Below is a small trained network, with its code and all its weights. Each question gives an input and a target symbol and asks what happens when units are switched off, that is, made to give their printed mean instead of their output.

import numpy as np


def w(rows, s, z=0):
    codes = np.array(rows[::2]) - 128.0
    scale = np.full(codes.shape[1], s)
    scale[-1] = z or s
    return codes * scale


def f(y):
    return np.maximum(y, 0)


def softmax(a):
    e = np.exp(a - a.max(-1, keepdims=True))
    return e / e.sum(-1, keepdims=True)


def log_softmax(a):
    a = a - a.max(-1, keepdims=True)
    return a - np.log(np.exp(a).sum(-1, keepdims=True))


def net(x, mask):
    ids = ['Λδζμπτ'.index(c) for c in x.split()]
    T = len(ids)
    res = E[ids] + P[:T]
    u = 0
    for l in range(2):
        r = res
        for j in range(2):
            rows = slice(4 * j, 4 * j + 4)
            q, k, v = (r @ M[l][rows].T for M in (Q, K, V))
            z = softmax(np.where(np.tri(T) > 0, q @ k.T / 4**0.5, -1e9)) @ v
            o = O[l][rows]
            res = res + np.where(mask[u + j], z, o[:, -1]) @ o[:, :-1]
        u += 2
        y = f(res @ A[l][:, :-1].T + A[l][:, -1])
        res = res + np.where(mask[u : u + 8], y, B[l][:, -1]) @ B[l][:, :-1]
        u += 8
    return log_softmax(res[-1] @ U[:, :-1].T + U[:, -1])


Q, K, V, O, A, B = {}, {}, {}, {}, {}, {}
E = w([
[115,170,211,146,85,182],'Λ',
[58,20,124,161,205,85],'δ',
[227,254,153,150,51,103],'ζ',
[66,189,211,165,148,141],'μ',
[137,49,174,176,118,108],'π',
[190,63,128,150,62,179],'τ',
],0.0099)
P = w([
[65,141,20,153,124,156],'0',
[183,105,158,32,198,142],'1',
[88,124,88,120,29,56],'2',
[136,138,154,245,151,139],'3',
[237,77,211,47,216,143],'4',
[37,129,52,105,7,71],'5',
[121,141,98,222,164,184],'6',
],0.011)
Q[0] = w([
[76,132,130,159,65,66],'0.h1',
[160,143,206,135,209,146],'0.h1',
[59,160,75,165,57,139],'0.h1',
[96,110,9,135,167,87],'0.h1',
[139,126,129,109,61,109],'0.h2',
[111,111,116,120,131,138],'0.h2',
[193,126,137,84,152,192],'0.h2',
[87,155,83,159,105,105],'0.h2',
],0.013)
K[0] = w([
[194,111,219,38,151,88],'0.h1',
[52,182,100,112,127,148],'0.h1',
[178,127,246,149,155,91],'0.h1',
[93,69,132,141,162,63],'0.h1',
[144,134,154,103,79,135],'0.h2',
[114,104,129,169,118,167],'0.h2',
[227,129,188,161,154,162],'0.h2',
[96,157,76,137,107,105],'0.h2',
],0.012)
V[0] = w([
[44,134,161,223,158,123],'0.h1',
[132,49,141,168,18,253],'0.h1',
[27,92,190,128,219,19],'0.h1',
[110,58,217,156,132,154],'0.h1',
[151,155,168,73,156,46],'0.h2',
[153,39,122,22,218,110],'0.h2',
[146,32,216,64,91,217],'0.h2',
[186,130,13,109,104,113],'0.h2',
],0.0064)
O[0] = w([
[57,166,120,153,172,69,127],'0.h1',
[184,87,254,247,149,135,115],'0.h1',
[139,211,119,69,195,50,25],'0.h1',
[178,174,135,164,117,88,78],'0.h1',
[194,111,209,120,129,177,151],'0.h2',
[72,98,254,138,127,78,5],'0.h2',
[136,165,220,131,161,55,64],'0.h2',
[95,108,111,100,204,143,153],'0.h2',
],0.0071,0.0028)
A[0] = w([
[71,57,135,93,127,73,8],'0.n1',
[102,151,41,57,87,112,164],'0.n2',
[146,198,136,200,107,141,242],'0.n3',
[71,76,137,170,194,112,191],'0.n4',
[152,188,112,152,56,2,56],'0.n5',
[92,54,64,130,118,140,48],'0.n6',
[118,138,232,80,161,97,172],'0.n7',
[99,36,146,106,146,104,16],'0.n8',
],0.0087,0.0018)
B[0] = w([
[145,162,126,100,79,124,164],'0.n1',
[35,121,229,143,93,80,255],'0.n2',
[160,109,104,182,103,136,232],'0.n3',
[190,102,88,141,131,92,193],'0.n4',
[32,2,182,65,200,159,190],'0.n5',
[108,76,189,147,103,144,197],'0.n6',
[145,164,143,115,148,204,235],'0.n7',
[162,163,114,96,102,144,166],'0.n8',
],0.0098,0.0076)
Q[1] = w([
[100,133,181,104,250,103],'1.h1',
[179,124,87,149,175,83],'1.h1',
[123,27,151,172,50,175],'1.h1',
[163,139,143,118,180,166],'1.h1',
[161,254,69,83,182,110],'1.h2',
[156,137,179,149,226,181],'1.h2',
[109,173,86,117,41,106],'1.h2',
[63,121,118,145,118,75],'1.h2',
],0.0093)
K[1] = w([
[108,28,215,87,175,169],'1.h1',
[185,104,66,92,181,131],'1.h1',
[89,92,65,233,68,88],'1.h1',
[146,108,172,163,125,183],'1.h1',
[61,99,125,19,76,65],'1.h2',
[42,163,69,249,129,92],'1.h2',
[165,174,254,48,122,100],'1.h2',
[179,176,137,95,167,81],'1.h2',
],0.0074)
V[1] = w([
[187,169,132,108,109,146],'1.h1',
[118,112,2,145,78,100],'1.h1',
[152,159,129,106,130,172],'1.h1',
[93,144,96,142,121,214],'1.h1',
[112,70,26,165,194,133],'1.h2',
[137,83,225,53,90,16],'1.h2',
[76,201,170,112,101,190],'1.h2',
[197,130,67,78,122,113],'1.h2',
],0.0091)
O[1] = w([
[156,206,37,112,110,183,43],'1.h1',
[108,196,225,143,190,147,139],'1.h1',
[191,136,24,129,121,110,81],'1.h1',
[145,132,136,82,166,62,214],'1.h1',
[50,97,115,189,91,159,68],'1.h2',
[248,92,73,49,133,255,82],'1.h2',
[208,200,123,190,193,26,205],'1.h2',
[140,79,130,66,41,91,2],'1.h2',
],0.0071,0.0084)
A[1] = w([
[126,87,184,49,16,90,114],'1.n1',
[121,135,131,96,163,253,123],'1.n2',
[65,132,91,90,21,246,102],'1.n3',
[33,93,102,1,196,134,203],'1.n4',
[194,245,11,126,108,165,50],'1.n5',
[59,46,110,105,43,155,175],'1.n6',
[76,192,105,229,88,79,236],'1.n7',
[76,75,72,33,72,114,3],'1.n8',
],0.0074,0.0056)
B[1] = w([
[118,203,61,114,72,175,202],'1.n1',
[171,79,169,158,92,53,161],'1.n2',
[114,110,188,55,87,18,156],'1.n3',
[144,60,120,171,149,219,185],'1.n4',
[1,156,117,101,162,188,202],'1.n5',
[169,216,74,134,179,53,188],'1.n6',
[171,67,113,83,118,170,254],'1.n7',
[115,198,85,167,206,140,153],'1.n8',
],0.0088,0.014)
U = w([
[140,156,178,134,153,83,30],'Λ',
[110,160,119,159,122,177,108],'δ',
[100,183,159,140,16,92,166],'ζ',
[29,55,182,172,83,135,124],'μ',
[148,61,162,59,102,178,30],'π',
[255,96,101,203,54,149,253],'τ',
],0.0076,0.0043)

Each question gives the input, a string of symbols that net reads in full, and the target symbol t.
The units are the heads (4 rows each of Q, K, V and O) and the neurons (one row each of A and B). Each row of codes is followed by its name. A weight is (code - 128) times the scale printed after its matrix; where a second scale follows, it is the last column's (O, A, B and U).
mask holds one flag per unit, layer by layer, with each layer's heads first. A switched-off unit (its flag False) gives its mean, the last column of its rows in O or B, instead of its output. The means were averaged over made-up inputs and are rounded, as every weight is.
A unit's drop is (log p(t) with every unit on - log p(t) with that unit switched off) / (log p(t) with every unit on - log p(t) with every unit switched off).
The circuit of an input: a set's keep is (log p(t) with only the set's units on - log p(t) with every unit switched off) / (log p(t) with every unit on - log p(t) with every unit switched off). Starting from the 12 units with the biggest drops (on a tie, the unit counted first), units are removed one at a time, each time the one whose removal leaves the highest keep (on an exact tie, the one counted first), for as long as the keep stays at least 0.8.
units of the circuit, in order: the units of the circuit, biggest drop first
top k neurons: the k neurons with the biggest drops, biggest first
top k neurons in layer l: the k neurons of layer l with the biggest drops, biggest first
which heads matter: for each layer, one digit per head in row order, 1 if its drop is at least 0.15 and else 0, layers parted by /
input δ π π, target π: units of the circuit, in order	[1.h2]
input ζ δ δ ζ δ μ, target δ: top 2 neurons	[0.n2; 0.n4]
input ζ μ δ π Λ δ, target Λ: units of the circuit, in order	[0.n7; 1.h2; 0.h2; 1.h1]
input π ζ ζ δ δ ζ, target δ: which heads matter	10 / 01
input ζ μ Λ μ Λ ζ, target Λ: which heads matter	01 / 01
input Λ μ π τ π, target τ: units of the circuit, in order	[1.h1; 0.h2; 0.n7]
input δ ζ π ζ μ, target π: top 3 neurons	[0.n2; 1.n5; 0.n7]
input τ ζ π ζ τ, target μ: units of the circuit, in order	[1.h2; 0.h2]
input δ δ τ, target δ: top 4 neurons in layer 1	[1.n1; 1.n8; 1.n4; 1.n6]
input ζ π π, target π: units of the circuit, in order	[1.h2; 0.h2]
input τ τ ζ ζ Λ, target μ: units of the circuit, in order	[1.h2; 0.h1]
input ζ ζ ζ μ Λ δ μ, target τ: units of the circuit, in order	[1.n5; 0.n2]
input ζ μ μ δ δ π, target δ: top 4 neurons	[0.n2; 1.n1; 0.n4; 1.n6]
input Λ Λ δ δ ζ, target τ: top 2 neurons	[1.n7; 0.n3]
input μ δ Λ Λ τ τ, target τ: units of the circuit, in order	[0.h1; 1.h2]
input π π δ, target π: units of the circuit, in order	[1.h2]
input ζ Λ δ, target Λ: units of the circuit, in order	[1.h2; 0.h2; 0.n7; 1.h1]
input π δ Λ, target δ: top 3 neurons	[0.n5; 0.n2; 1.n4]
input ζ τ π μ τ, target Λ: top 3 neurons	[0.n2; 0.n7; 0.n8]
input μ ζ μ τ μ ζ, target μ: units of the circuit, in order	[0.n5]
input ζ δ τ μ ζ δ δ, target δ: top 3 neurons	[0.n2; 0.n5; 1.n5]
input ζ δ τ, target δ: top 4 neurons in layer 1	[1.n1; 1.n4; 1.n8; 1.n6]
input μ ζ δ ζ μ, target δ: top 2 neurons in layer 0	[0.n7; 0.n2]
input δ Λ δ δ μ, target π: top 3 neurons	[0.n7; 0.n2; 1.n5]
input ζ μ τ δ ζ ζ δ, target τ: top 2 neurons in layer 1	[1.n5; 1.n6]
input τ ζ ζ δ μ, target μ: which heads matter	10 / 01
input ζ δ ζ Λ τ ζ, target τ: which heads matter	11 / 01
